Here is a tiny trained network, its code and every weight. The questions are about switching its units off for an input and a class, where a switched-off unit gives its printed mean instead of its output.

import numpy as np


def w(rows, s, z=0):
    codes = np.array(rows[::2]) - 128.0
    scale = np.full(codes.shape[1], s)
    scale[-1] = z or s
    return codes * scale


def f(y):
    return np.maximum(y, 0)


def log_softmax(a):
    a = a - a.max(-1, keepdims=True)
    return a - np.log(np.exp(a).sum(-1, keepdims=True))


def net(x, mask):
    res = np.array(x, float).reshape(1, 4) / 4 @ E
    y = f(res @ A[0][:, :-1].T + A[0][:, -1])
    res = res + np.where(mask, y, B[0][:, -1]) @ B[0][:, :-1]
    return log_softmax(res[-1] @ U[:, :-1].T + U[:, -1])


A, B = {}, {}
E = w([
[34,234,32,185],'x0',
[70,81,150,133],'x1',
[70,196,198,35],'x2',
[119,82,1,39],'x3',
],0.0071)
A[0] = w([
[127,92,143,114,96],'neuron 0',
[118,114,108,117,151],'neuron 1',
[74,170,114,135,99],'neuron 2',
[125,186,189,185,109],'neuron 3',
[135,137,168,145,105],'neuron 4',
[121,138,130,127,254],'neuron 5',
[177,38,102,178,141],'neuron 6',
[59,156,186,61,164],'neuron 7',
[60,83,156,159,162],'neuron 8',
[199,184,72,182,174],'neuron 9',
[152,165,205,238,119],'neuron 10',
[126,148,178,164,133],'neuron 11',
[77,121,111,180,133],'neuron 12',
[125,200,149,40,119],'neuron 13',
[114,106,85,66,168],'neuron 14',
[145,82,156,118,90],'neuron 15',
[182,81,121,97,121],'neuron 16',
[124,74,188,109,148],'neuron 17',
[145,116,78,78,77],'neuron 18',
[113,106,99,103,96],'neuron 19',
[149,66,85,247,136],'neuron 20',
[87,121,172,205,97],'neuron 21',
[94,91,89,90,93],'neuron 22',
[130,208,135,108,80],'neuron 23',
[163,126,112,156,207],'neuron 24',
[99,146,189,70,147],'neuron 25',
[151,224,68,148,99],'neuron 26',
[189,73,111,188,87],'neuron 27',
[148,79,181,59,87],'neuron 28',
[93,168,103,115,109],'neuron 29',
[192,120,138,81,87],'neuron 30',
[188,134,132,102,109],'neuron 31',
[197,190,120,120,141],'neuron 32',
[129,129,200,164,143],'neuron 33',
[166,95,157,106,81],'neuron 34',
[68,125,95,193,94],'neuron 35',
[128,88,140,131,112],'neuron 36',
[5,167,65,151,124],'neuron 37',
],0.014,0.009)
B[0] = w([
[165,148,155,152,151],'neuron 0',
[156,117,114,103,161],'neuron 1',
[143,130,170,140,180],'neuron 2',
[188,99,100,131,210],'neuron 3',
[170,137,96,125,160],'neuron 4',
[110,2,207,32,245],'neuron 5',
[88,109,105,139,231],'neuron 6',
[77,112,111,160,242],'neuron 7',
[149,76,120,52,189],'neuron 8',
[89,77,164,132,220],'neuron 9',
[180,101,23,109,247],'neuron 10',
[140,93,58,132,191],'neuron 11',
[145,92,202,163,183],'neuron 12',
[56,99,75,208,210],'neuron 13',
[174,57,77,117,210],'neuron 14',
[150,157,147,172,169],'neuron 15',
[146,88,163,149,193],'neuron 16',
[123,77,159,185,217],'neuron 17',
[160,135,84,165,164],'neuron 18',
[206,150,50,120,151],'neuron 19',
[31,149,81,169,242],'neuron 20',
[171,128,64,106,187],'neuron 21',
[212,183,20,105,166],'neuron 22',
[104,128,135,173,169],'neuron 23',
[59,109,146,60,207],'neuron 24',
[58,120,48,127,219],'neuron 25',
[165,126,158,142,200],'neuron 26',
[83,133,124,163,193],'neuron 27',
[147,148,161,225,210],'neuron 28',
[148,91,158,209,173],'neuron 29',
[146,153,166,168,172],'neuron 30',
[120,104,150,161,162],'neuron 31',
[120,11,145,93,173],'neuron 32',
[147,99,83,116,213],'neuron 33',
[147,166,154,176,172],'neuron 34',
[175,122,189,194,186],'neuron 35',
[131,120,183,174,155],'neuron 36',
[175,90,176,177,254],'neuron 37',
],0.0069,0.0097)
U = w([
[189,118,175,227,72],'0',
[211,116,1,126,114],'1',
[1,123,69,177,112],'2',
[123,59,128,107,254],'3',
[71,109,123,93,197],'4',
[143,219,79,92,61],'5',
[74,216,134,60,72],'6',
],0.013,0.0053)

Each question gives the input, the list of numbers given to net, and the class t.
The units are the neurons (one row each of A and B). Each row of codes is followed by its name. A weight is (code - 128) times the scale printed after its matrix; where a second scale follows, it is the last column's (A, B and U).
mask holds one flag per neuron, in row order. A switched-off neuron (its flag False) gives its mean, the last column of its row in B, instead of its output. The means were averaged over made-up inputs and are rounded, as every weight is.
A unit's drop is (log p(t) with every unit on - log p(t) with that unit switched off) / (log p(t) with every unit on - log p(t) with every unit switched off).
The circuit of an input: a set's keep is (log p(t) with only the set's units on - log p(t) with every unit switched off) / (log p(t) with every unit on - log p(t) with every unit switched off). Starting from the 12 units with the biggest drops (on a tie, the unit counted first), units are removed one at a time, each time the one whose removal leaves the highest keep (on an exact tie, the one counted first), for as long as the keep stays at least 0.8.
units of the circuit, in order: the units of the circuit, biggest drop first
unit that matters most: the unit with the biggest drop
top k neurons: the k neurons with the biggest drops, biggest first
drop when u is switched off: that unit's drop, to one decimal
input [2,6,-7,-3], class 2: units of the circuit, in order	(neuron 20)
input [8,-8,-7,-3], class 0: top 3 neurons	(neuron 26; neuron 35; neuron 37)
input [-6,-2,-8,-5], class 2: units of the circuit, in order	(neuron 20; neuron 6)
input [-5,-3,7,3], class 2: units of the circuit, in order	(neuron 13; neuron 25)
input [4,-1,1,1], class 0: units of the circuit, in order	(neuron 37; neuron 25)
input [4,4,-3,-5], class 1: units of the circuit, in order	(neuron 10; neuron 21)
input [-7,-1,8,7], class 2: units of the circuit, in order	(neuron 25; neuron 13)
input [-3,4,5,0], class 2: units of the circuit, in order	(neuron 25; neuron 7)
input [-3,-4,8,8], class 1: top 3 neurons	(neuron 14; neuron 22; neuron 20)
input [6,7,-5,2], class 3: top 2 neurons	(neuron 28; neuron 8)
input [-5,-2,3,5], class 0: top 2 neurons	(neuron 28; neuron 10)
input [-4,1,4,6], class 1: top 2 neurons	(neuron 22; neuron 14)
input [-2,-1,3,3], class 4: top 2 neurons	(neuron 10; neuron 37)
input [-6,6,-7,-4], class 2: top 2 neurons	(neuron 20; neuron 6)
input [-1,-1,8,4], class 2: units of the circuit, in order	(neuron 13)
input [2,1,1,2], class 4: top 2 neurons	(neuron 10; neuron 3)
input [3,7,0,-2], class 3: top 2 neurons	(neuron 8; neuron 28)
input [4,6,-5,-2], class 3: drop when neuron 37 is switched off	0.3
input [3,-3,1,-7], class 1: drop when neuron 10 is switched off	0.2
input [4,-5,-2,3], class 3: drop when neuron 6 is switched off	0.0
input [8,7,5,4], class 0: drop when neuron 37 is switched off	0.2
input [2,4,2,6], class 1: unit that matters most	neuron 22
